Below are the code and all the weights of a small trained network. Each question names an input and a class and asks about switching units off, where a switched-off unit gives its printed mean instead of its output.

import numpy as np


def w(rows, s, z=0):
    codes = np.array(rows[::2]) - 128.0
    scale = np.full(codes.shape[1], s)
    scale[-1] = z or s
    return codes * scale


def norm(h):
    return h / np.sqrt((h * h).mean(-1, keepdims=True) + 1e-5)


def f(y):
    return np.maximum(y, 0)


def log_softmax(a):
    a = a - a.max(-1, keepdims=True)
    return a - np.log(np.exp(a).sum(-1, keepdims=True))


def net(x, mask):
    res = np.array(x, float).reshape(1, 2) / 4 @ E
    u = 0
    for l in range(3):
        y = f(norm(res) @ A[l][:, :-1].T + A[l][:, -1])
        res = res + np.where(mask[u : u + 8], y, B[l][:, -1]) @ B[l][:, :-1]
        u += 8
    return log_softmax(norm(res)[-1] @ U[:, :-1].T + U[:, -1])


A, B = {}, {}
E = w([
[171,119,173,117,15],'x0',
[155,108,255,175,130],'x1',
],0.0066)
A[0] = w([
[93,140,217,149,254,3],'0.n0',
[156,41,101,110,29,80],'0.n1',
[120,76,156,186,134,128],'0.n2',
[94,108,183,115,115,119],'0.n3',
[82,91,105,63,169,98],'0.n4',
[82,125,196,180,222,48],'0.n5',
[96,157,114,197,207,179],'0.n6',
[123,93,205,179,154,128],'0.n7',
],0.008,0.0052)
B[0] = w([
[151,109,75,31,254,214],'0.n0',
[91,151,94,133,124,200],'0.n1',
[130,77,168,114,148,183],'0.n2',
[111,141,106,187,132,170],'0.n3',
[140,191,212,191,152,181],'0.n4',
[107,65,64,36,143,212],'0.n5',
[123,75,94,137,203,255],'0.n6',
[168,60,170,135,183,228],'0.n7',
],0.008,0.0057)
A[1] = w([
[193,129,196,217,94,36],'1.n0',
[115,191,68,60,2,184],'1.n1',
[90,116,175,164,104,5],'1.n2',
[138,121,90,142,205,140],'1.n3',
[100,129,125,117,207,110],'1.n4',
[124,117,62,146,140,231],'1.n5',
[124,99,164,153,91,42],'1.n6',
[84,177,103,144,211,135],'1.n7',
],0.011,0.0028)
B[1] = w([
[93,149,205,29,120,187],'1.n0',
[109,134,114,188,202,237],'1.n1',
[152,98,148,79,185,147],'1.n2',
[156,110,86,138,60,255],'1.n3',
[193,145,81,136,96,240],'1.n4',
[115,201,254,160,90,224],'1.n5',
[118,130,204,85,107,156],'1.n6',
[131,107,121,89,39,244],'1.n7',
],0.0088,0.0078)
A[2] = w([
[142,147,94,119,92,105],'2.n0',
[129,116,99,140,8,117],'2.n1',
[148,152,94,90,98,140],'2.n2',
[124,103,118,128,182,2],'2.n3',
[122,143,44,100,110,124],'2.n4',
[63,149,117,167,153,104],'2.n5',
[142,111,170,98,118,157],'2.n6',
[142,106,166,98,104,92],'2.n7',
],0.016,0.0035)
B[2] = w([
[126,148,179,182,81,191],'2.n0',
[237,94,2,201,33,255],'2.n1',
[90,183,163,161,99,203],'2.n2',
[174,125,62,113,162,168],'2.n3',
[121,126,194,156,92,220],'2.n4',
[106,160,120,175,233,197],'2.n5',
[78,173,124,83,99,205],'2.n6',
[67,208,135,148,72,190],'2.n7',
],0.0078,0.0076)
U = w([
[166,136,88,174,6,148],'0',
[83,171,114,191,214,141],'1',
[185,35,89,29,192,148],'2',
[78,139,228,32,81,165],'3',
[83,110,92,86,109,6],'4',
],0.018,0.011)

Each question gives the input, the list of numbers given to net, and the class t.
The units are the neurons (one row each of A and B). Each row of codes is followed by its name. A weight is (code - 128) times the scale printed after its matrix; where a second scale follows, it is the last column's (A, B and U).
mask holds one flag per neuron, layer by layer. A switched-off neuron (its flag False) gives its mean, the last column of its row in B, instead of its output. The means were averaged over made-up inputs and are rounded, as every weight is.
A unit's drop is (log p(t) with every unit on - log p(t) with that unit switched off) / (log p(t) with every unit on - log p(t) with every unit switched off).
The circuit of an input: a set's keep is (log p(t) with only the set's units on - log p(t) with every unit switched off) / (log p(t) with every unit on - log p(t) with every unit switched off). Starting from the 12 units with the biggest drops (on a tie, the unit counted first), units are removed one at a time, each time the one whose removal leaves the highest keep (on an exact tie, the one counted first), for as long as the keep stays at least 0.8.
units of the circuit, in order: the units of the circuit, biggest drop first
k most important neurons: the k neurons with the biggest drops, biggest first
k most important neurons of layer l: the k neurons of layer l with the biggest drops, biggest first
drop when u is switched off: that unit's drop, to one decimal
input [-8,0], class 0: units of the circuit, in order -> 1.n7
input [-7,0], class 0: 2 most important neurons -> 1.n3, 0.n7
input [1,1], class 3: 3 most important neurons -> 0.n0, 0.n6, 0.n5
input [2,-5], class 1: 2 most important neurons -> 0.n6, 1.n1
input [5,1], class 3: 2 most important neurons -> 0.n5, 0.n0
input [-5,1], class 2: 2 most important neurons of layer 0 -> 0.n0, 0.n6
input [6,1], class 3: 2 most important neurons -> 0.n5, 0.n0
input [2,-4], class 1: drop when 1.n1 is switched off -> 0.1
input [8,-6], class 1: drop when 1.n1 is switched off -> 0.8
input [8,0], class 1: drop when 1.n1 is switched off -> 0.8
input [1,-8], class 1: 3 most important neurons of layer 0 -> 0.n6, 0.n0, 0.n7
